Here is a tiny trained network, its code and every weight. The questions are about switching its units off for an input and a class, where a switched-off unit gives its printed mean instead of its output.

import numpy as np


def w(rows, s, z=0):
    codes = np.array(rows[::2]) - 128.0
    scale = np.full(codes.shape[1], s)
    scale[-1] = z or s
    return codes * scale


def f(y):
    return y / 2 * (1 + np.tanh(0.7978845608 * (y + 0.044715 * y**3)))


def log_softmax(a):
    a = a - a.max(-1, keepdims=True)
    return a - np.log(np.exp(a).sum(-1, keepdims=True))


def net(x, mask):
    res = np.array(x, float).reshape(1, 3) / 4 @ E
    y = f(res @ A[0][:, :-1].T + A[0][:, -1])
    res = res + np.where(mask, y, B[0][:, -1]) @ B[0][:, :-1]
    return log_softmax(res[-1] @ U[:, :-1].T + U[:, -1])


A, B = {}, {}
E = w([
[66,101,125,99,206],'x0',
[64,105,123,101,207],'x1',
[32,154,17,1,65],'x2',
],0.0081)
A[0] = w([
[112,129,172,138,186,86],'N0',
[115,81,192,145,210,117],'N1',
[164,116,86,124,147,129],'N2',
[156,125,151,84,133,127],'N3',
[118,184,92,113,56,101],'N4',
[97,163,151,149,116,130],'N5',
[125,118,160,101,163,94],'N6',
[208,72,195,162,130,157],'N7',
[119,146,144,126,126,128],'N8',
[142,141,164,88,131,127],'N9',
[56,163,98,2,143,1],'N10',
[113,92,137,155,191,122],'N11',
[142,91,190,67,107,127],'N12',
[130,135,145,93,62,98],'N13',
[181,122,88,103,156,130],'N14',
[148,77,141,84,124,115],'N15',
[90,90,176,149,151,83],'N16',
[80,97,154,213,215,107],'N17',
[125,112,106,149,164,71],'N18',
[91,104,137,165,150,84],'N19',
[80,154,148,58,131,63],'N20',
[63,117,97,84,140,18],'N21',
[78,113,20,103,127,58],'N22',
[34,125,16,11,102,164],'N23',
[157,182,157,119,53,42],'N24',
[156,131,135,79,82,94],'N25',
[130,116,172,138,229,97],'N26',
[124,117,58,132,38,101],'N27',
[139,119,98,139,105,104],'N28',
[134,223,105,68,57,109],'N29',
[203,100,223,202,91,44],'N30',
[103,80,123,156,102,128],'N31',
[147,155,167,169,112,183],'N32',
],0.011,0.012)
B[0] = w([
[164,99,141,39,105,133],'N0',
[138,66,50,62,105,156],'N1',
[120,146,150,106,145,128],'N2',
[91,118,132,128,136,128],'N3',
[100,134,130,74,55,154],'N4',
[143,142,109,123,141,129],'N5',
[177,104,175,123,97,125],'N6',
[116,119,82,229,170,188],'N7',
[131,144,138,111,143,128],'N8',
[114,118,176,129,130,128],'N9',
[221,62,84,135,254,167],'N10',
[157,57,138,58,116,142],'N11',
[133,158,124,129,151,128],'N12',
[113,168,119,98,29,136],'N13',
[128,121,146,136,118,129],'N14',
[153,142,126,139,115,125],'N15',
[114,73,118,90,104,129],'N16',
[145,41,118,58,79,155],'N17',
[58,112,127,100,121,121],'N18',
[114,94,136,88,121,125],'N19',
[155,125,137,157,187,141],'N20',
[169,104,109,108,208,141],'N21',
[187,143,162,142,179,161],'N22',
[58,187,170,207,101,253],'N23',
[91,143,148,92,52,134],'N24',
[110,203,118,79,46,132],'N25',
[154,45,127,36,61,148],'N26',
[123,150,110,72,44,156],'N27',
[90,134,126,111,123,126],'N28',
[101,156,142,59,48,168],'N29',
[62,228,196,220,95,174],'N30',
[122,127,128,126,130,128],'N31',
[153,129,122,124,196,172],'N32',
],0.0072,0.018)
U = w([
[100,198,101,206,139,95],'0',
[182,56,85,173,254,254],'1',
[138,77,83,35,80,37],'2',
],0.0078,0.0045)

Each question gives the input, the list of numbers given to net, and the class t.
The units are the neurons (one row each of A and B). Each row of codes is followed by its name. A weight is (code - 128) times the scale printed after its matrix; where a second scale follows, it is the last column's (A, B and U).
mask holds one flag per neuron, in row order. A switched-off neuron (its flag False) gives its mean, the last column of its row in B, instead of its output. The means were averaged over made-up inputs and are rounded, as every weight is.
A unit's drop is (log p(t) with every unit on - log p(t) with that unit switched off) / (log p(t) with every unit on - log p(t) with every unit switched off).
The circuit of an input: a set's keep is (log p(t) with only the set's units on - log p(t) with every unit switched off) / (log p(t) with every unit on - log p(t) with every unit switched off). Starting from the 12 units with the biggest drops (on a tie, the unit counted first), units are removed one at a time, each time the one whose removal leaves the highest keep (on an exact tie, the one counted first), for as long as the keep stays at least 0.8.
units of the circuit, in order: the units of the circuit, biggest drop first
top k neurons: the k neurons with the biggest drops, biggest first
drop of u: that unit's drop, to one decimal
input [2,8,3], class 1: units of the circuit, in order -> (N10)
input [-7,0,2], class 2: units of the circuit, in order -> (N23, N7)
input [2,7,8], class 1: top 2 neurons -> (N10, N21)
input [4,1,-2], class 2: units of the circuit, in order -> (N10, N17, N23)
input [1,8,8], class 1: top 2 neurons -> (N10, N21)
input [-2,-7,2], class 2: top 2 neurons -> (N23, N30)
input [-3,-4,3], class 2: units of the circuit, in order -> (N30, N7)
input [1,7,3], class 1: top 3 neurons -> (N10, N30, N29)
input [5,6,8], class 1: top 2 neurons -> (N10, N21)
input [-5,1,-1], class 1: top 2 neurons -> (N23, N30)
input [7,2,3], class 1: top 2 neurons -> (N10, N30)
input [2,-5,-2], class 1: top 2 neurons -> (N23, N29)
input [-7,6,-1], class 1: drop of N23 -> 0.8
input [3,7,6], class 1: units of the circuit, in order -> (N10)
input [-2,-8,2], class 2: drop of N23 -> 0.2
input [-8,-8,1], class 2: drop of N23 -> 0.8
